Below is a small trained network, with its code and all its weights. Each question gives an input and a class and asks what happens when units are switched off, that is, made to give their printed mean instead of their output.

import numpy as np


def w(rows, s, z=0):
    codes = np.array(rows[::2]) - 128.0
    scale = np.full(codes.shape[1], s)
    scale[-1] = z or s
    return codes * scale


def f(y):
    return y / 2 * (1 + np.tanh(0.7978845608 * (y + 0.044715 * y**3)))


def log_softmax(a):
    a = a - a.max(-1, keepdims=True)
    return a - np.log(np.exp(a).sum(-1, keepdims=True))


def net(x, mask):
    res = np.array(x, float).reshape(1, 8) / 4 @ E
    y = f(res @ A[0][:, :-1].T + A[0][:, -1])
    res = res + np.where(mask, y, B[0][:, -1]) @ B[0][:, :-1]
    return log_softmax(res[-1] @ U[:, :-1].T + U[:, -1])


A, B = {}, {}
E = w([
[129,127,126,126,127,128,127,127,128,128,128],'x0',
[128,129,128,128,128,128,127,128,129,127,129],'x1',
[130,120,182,126,127,136,139,102,119,252,42],'x2',
[4,166,139,58,136,122,135,128,76,127,131],'x3',
[127,130,129,130,128,128,128,128,129,127,129],'x4',
[128,127,127,127,128,128,127,127,127,128,128],'x5',
[129,128,128,127,128,128,127,128,130,128,129],'x6',
[126,141,113,113,47,232,159,93,133,123,135],'x7',
],0.016)
A[0] = w([
[132,146,77,109,55,209,160,113,153,63,191,149],'neuron 1',
[79,159,103,90,138,118,112,146,103,78,176,132],'neuron 2',
[59,166,114,76,143,114,113,144,88,92,164,166],'neuron 3',
[127,114,180,131,181,77,115,132,117,190,71,136],'neuron 4',
[115,144,140,104,31,238,181,76,120,162,99,118],'neuron 5',
[200,82,157,181,113,146,122,98,170,185,76,149],'neuron 6',
[175,100,100,181,159,85,98,162,158,87,158,229],'neuron 7',
[47,165,176,60,132,131,161,108,60,178,83,80],'neuron 8',
[194,98,71,187,122,125,118,150,188,70,172,222],'neuron 9',
[139,113,113,158,212,2,71,187,129,94,155,250],'neuron 10',
[79,157,106,90,140,116,113,144,102,82,172,134],'neuron 11',
[123,120,146,139,192,62,101,148,119,142,116,254],'neuron 12',
[187,100,145,173,113,146,126,108,158,170,91,149],'neuron 13',
[127,118,167,132,170,85,119,131,118,182,79,140],'neuron 14',
],0.0078,0.0046)
B[0] = w([
[140,157,41,196,48,128,102,92,71,72,157,215],'neuron 1',
[84,93,116,108,126,108,197,154,111,86,142,186],'neuron 2',
[37,99,122,78,135,94,179,157,102,91,139,198],'neuron 3',
[144,105,112,181,134,80,89,160,80,170,80,212],'neuron 4',
[130,153,133,43,113,217,136,3,169,148,148,224],'neuron 5',
[188,65,127,144,114,149,199,154,178,157,74,214],'neuron 6',
[139,167,174,116,169,171,93,113,224,146,170,210],'neuron 7',
[73,184,165,62,169,123,30,78,110,182,145,223],'neuron 8',
[147,203,136,133,131,171,30,79,188,143,187,226],'neuron 9',
[112,142,254,89,255,146,138,140,198,142,156,250],'neuron 10',
[73,93,117,100,128,105,195,154,111,88,140,184],'neuron 11',
[121,106,189,151,236,74,114,171,106,135,106,208],'neuron 12',
[177,85,124,141,114,151,186,144,177,146,93,193],'neuron 13',
[141,107,118,172,133,90,96,157,90,167,89,198],'neuron 14',
],0.0074,0.016)
U = w([
[125,183,177,76,161,171,55,90,175,156,158,202],'0',
[172,159,59,244,68,149,58,103,131,88,155,207],'1',
[100,97,151,105,161,86,223,192,133,84,142,104],'2',
[100,128,53,122,64,129,189,121,41,80,142,98],'3',
[181,78,137,233,142,99,155,189,137,150,83,178],'4',
[168,83,106,113,77,166,254,107,156,148,86,4],'5',
[104,134,131,138,138,65,38,146,33,158,93,62],'6',
],0.0081,0.0011)

Each question gives the input, the list of numbers given to net, and the class t.
The units are the neurons (one row each of A and B). Each row of codes is followed by its name. A weight is (code - 128) times the scale printed after its matrix; where a second scale follows, it is the last column's (A, B and U).
mask holds one flag per neuron, in row order. A switched-off neuron (its flag False) gives its mean, the last column of its row in B, instead of its output. The means were averaged over made-up inputs and are rounded, as every weight is.
A unit's drop is (log p(t) with every unit on - log p(t) with that unit switched off) / (log p(t) with every unit on - log p(t) with every unit switched off).
The circuit of an input: a set's keep is (log p(t) with only the set's units on - log p(t) with every unit switched off) / (log p(t) with every unit on - log p(t) with every unit switched off). Starting from the 12 units with the biggest drops (on a tie, the unit counted first), units are removed one at a time, each time the one whose removal leaves the highest keep (on an exact tie, the one counted first), for as long as the keep stays at least 0.8.
circuit, biggest first: the units of the circuit, biggest drop first
top k neurons: the k neurons with the biggest drops, biggest first
drop when u is switched off: that unit's drop, to one decimal
input [4,2,3,0,-7,-5,-7,8], class 5: circuit, biggest first => [neuron 9]
input [-8,-8,2,0,-4,-2,1,-2], class 4: circuit, biggest first => [neuron 8; neuron 5]
input [-1,7,8,0,6,3,-1,-8], class 4: top 2 neurons => [neuron 6; neuron 13]
input [7,-4,3,2,-4,-2,7,0], class 6: top 3 neurons => [neuron 10; neuron 7; neuron 9]
input [-8,4,-1,0,-8,3,1,4], class 1: circuit, biggest first => [neuron 10; neuron 1]
input [7,-5,5,0,6,-5,3,5], class 5: top 2 neurons => [neuron 9; neuron 10]
input [3,-3,-1,-7,4,-7,1,7], class 1: top 2 neurons => [neuron 1; neuron 9]
input [-2,-5,1,8,2,3,3,-1], class 6: top 2 neurons => [neuron 8; neuron 10]
input [0,-5,-8,-1,-2,-6,-7,1], class 1: top 2 neurons => [neuron 1; neuron 8]
input [4,-8,1,-4,-3,6,-8,7], class 5: top 2 neurons => [neuron 5; neuron 6]
input [-5,7,0,4,5,5,-1,-2], class 2: drop when neuron 9 is switched off => 0.2
input [-7,-3,-6,5,0,-8,3,0], class 2: drop when neuron 5 is switched off => 0.1
input [6,2,-8,2,-1,1,-2,2], class 3: drop when neuron 1 is switched off => 0.3
input [-2,7,-7,5,3,-8,4,-4], class 2: drop when neuron 11 is switched off => 0.0
input [-5,-3,0,-7,-5,-8,0,3], class 1: circuit, biggest first => [neuron 10]
input [-2,-4,0,-6,4,-6,-6,2], class 1: top 2 neurons => [neuron 9; neuron 10]
input [-3,-3,0,-6,-4,4,-2,8], class 1: top 3 neurons => [neuron 1; neuron 9; neuron 10]
